Here is a tiny trained network, its code and every weight. The questions are about switching its units off for an input and a class, where a switched-off unit gives its printed mean instead of its output.

import numpy as np


def w(rows, s, z=0):
    codes = np.array(rows[::2]) - 128.0
    scale = np.full(codes.shape[1], s)
    scale[-1] = z or s
    return codes * scale


def f(y):
    return y / 2 * (1 + np.tanh(0.7978845608 * (y + 0.044715 * y**3)))


def log_softmax(a):
    a = a - a.max(-1, keepdims=True)
    return a - np.log(np.exp(a).sum(-1, keepdims=True))


def net(x, mask):
    res = np.array(x, float).reshape(1, 8) / 4 @ E
    y = f(res @ A[0][:, :-1].T + A[0][:, -1])
    res = res + np.where(mask, y, B[0][:, -1]) @ B[0][:, :-1]
    return log_softmax(res[-1] @ U[:, :-1].T + U[:, -1])


A, B = {}, {}
E = w([
[92,121,84,39],'x0',
[43,255,65,86],'x1',
[86,71,134,110],'x2',
[78,75,183,66],'x3',
[161,239,82,249],'x4',
[68,119,140,207],'x5',
[46,236,231,125],'x6',
[168,174,186,75],'x7',
],0.0078)
A[0] = w([
[120,62,249,172,138],'N0',
[58,107,104,102,1],'N1',
[115,103,83,155,70],'N2',
[113,122,196,166,7],'N3',
[137,140,171,55,208],'N4',
[147,198,119,174,179],'N5',
[233,83,123,43,92],'N6',
[115,106,161,140,196],'N7',
[21,165,138,99,198],'N8',
[193,141,51,173,172],'N9',
[96,158,157,87,193],'N10',
[152,122,145,229,153],'N11',
[187,135,13,53,41],'N12',
[104,62,219,182,133],'N13',
[218,205,162,179,175],'N14',
[148,81,223,155,168],'N15',
[87,146,174,103,22],'N16',
[103,108,111,76,208],'N17',
[94,168,167,155,38],'N18',
[102,172,110,172,97],'N19',
[117,182,150,136,99],'N20',
[169,134,177,162,4],'N21',
[69,134,155,97,218],'N22',
[135,236,167,113,226],'N23',
[208,127,196,131,173],'N24',
],0.011,0.0057)
B[0] = w([
[254,152,106,126,247],'N0',
[106,149,70,132,153],'N1',
[93,116,115,154,147],'N2',
[139,86,101,67,143],'N3',
[165,158,119,120,210],'N4',
[79,138,110,186,218],'N5',
[144,112,186,171,217],'N6',
[184,153,94,155,178],'N7',
[146,195,100,155,254],'N8',
[5,55,153,178,230],'N9',
[161,188,108,131,199],'N10',
[125,148,88,179,218],'N11',
[180,23,167,109,195],'N12',
[218,115,127,162,231],'N13',
[39,185,62,214,236],'N14',
[202,156,97,126,226],'N15',
[99,166,115,119,151],'N16',
[162,123,75,121,207],'N17',
[72,128,198,120,154],'N18',
[64,123,154,179,178],'N19',
[119,132,179,152,164],'N20',
[86,127,30,98,139],'N21',
[200,230,98,90,219],'N22',
[126,156,210,200,249],'N23',
[151,196,107,137,195],'N24',
],0.0085,0.0091)
U = w([
[161,140,8,239,1],'0',
[233,126,109,126,223],'1',
[119,214,84,210,218],'2',
[73,142,170,97,17],'3',
[95,143,1,68,94],'4',
[121,131,114,154,15],'5',
[81,52,106,228,166],'6',
[27,146,224,27,22],'7',
],0.0085,0.0097)

Each question gives the input, the list of numbers given to net, and the class t.
The units are the neurons (one row each of A and B). Each row of codes is followed by its name. A weight is (code - 128) times the scale printed after its matrix; where a second scale follows, it is the last column's (A, B and U).
mask holds one flag per neuron, in row order. A switched-off neuron (its flag False) gives its mean, the last column of its row in B, instead of its output. The means were averaged over made-up inputs and are rounded, as every weight is.
A unit's drop is (log p(t) with every unit on - log p(t) with that unit switched off) / (log p(t) with every unit on - log p(t) with every unit switched off).
The circuit of an input: a set's keep is (log p(t) with only the set's units on - log p(t) with every unit switched off) / (log p(t) with every unit on - log p(t) with every unit switched off). Starting from the 12 units with the biggest drops (on a tie, the unit counted first), units are removed one at a time, each time the one whose removal leaves the highest keep (on an exact tie, the one counted first), for as long as the keep stays at least 0.8.
circuit, biggest first: the units of the circuit, biggest drop first
most important unit: the unit with the biggest drop
k most important neurons: the k neurons with the biggest drops, biggest first
drop of u: that unit's drop, to one decimal
input [1,6,3,4,-6,8,-3,-2], class 4: most important unit	N23
input [0,-8,-1,2,5,-8,-3,8], class 2: 2 most important neurons	[N14; N24]
input [-2,-5,5,-1,4,3,-8,2], class 6: 3 most important neurons	[N9; N22; N8]
input [-7,5,4,0,-7,8,4,-3], class 1: circuit, biggest first	[N14; N0; N13]
input [-1,5,8,3,0,6,-7,-8], class 6: 2 most important neurons	[N0; N15]
input [8,0,6,-3,3,-6,-2,-2], class 6: circuit, biggest first	[N0; N22; N12]
input [-2,0,3,3,1,-5,3,2], class 1: circuit, biggest first	[N14; N9]
input [8,2,-5,0,-3,3,-5,0], class 1: 2 most important neurons	[N12; N14]
input [8,0,6,-8,-7,-1,3,-5], class 4: drop of N23	0.2
input [-2,-8,-8,6,7,-7,-6,-1], class 6: drop of N4	0.1
input [-5,-8,5,-5,7,7,8,2], class 0: drop of N13	0.3
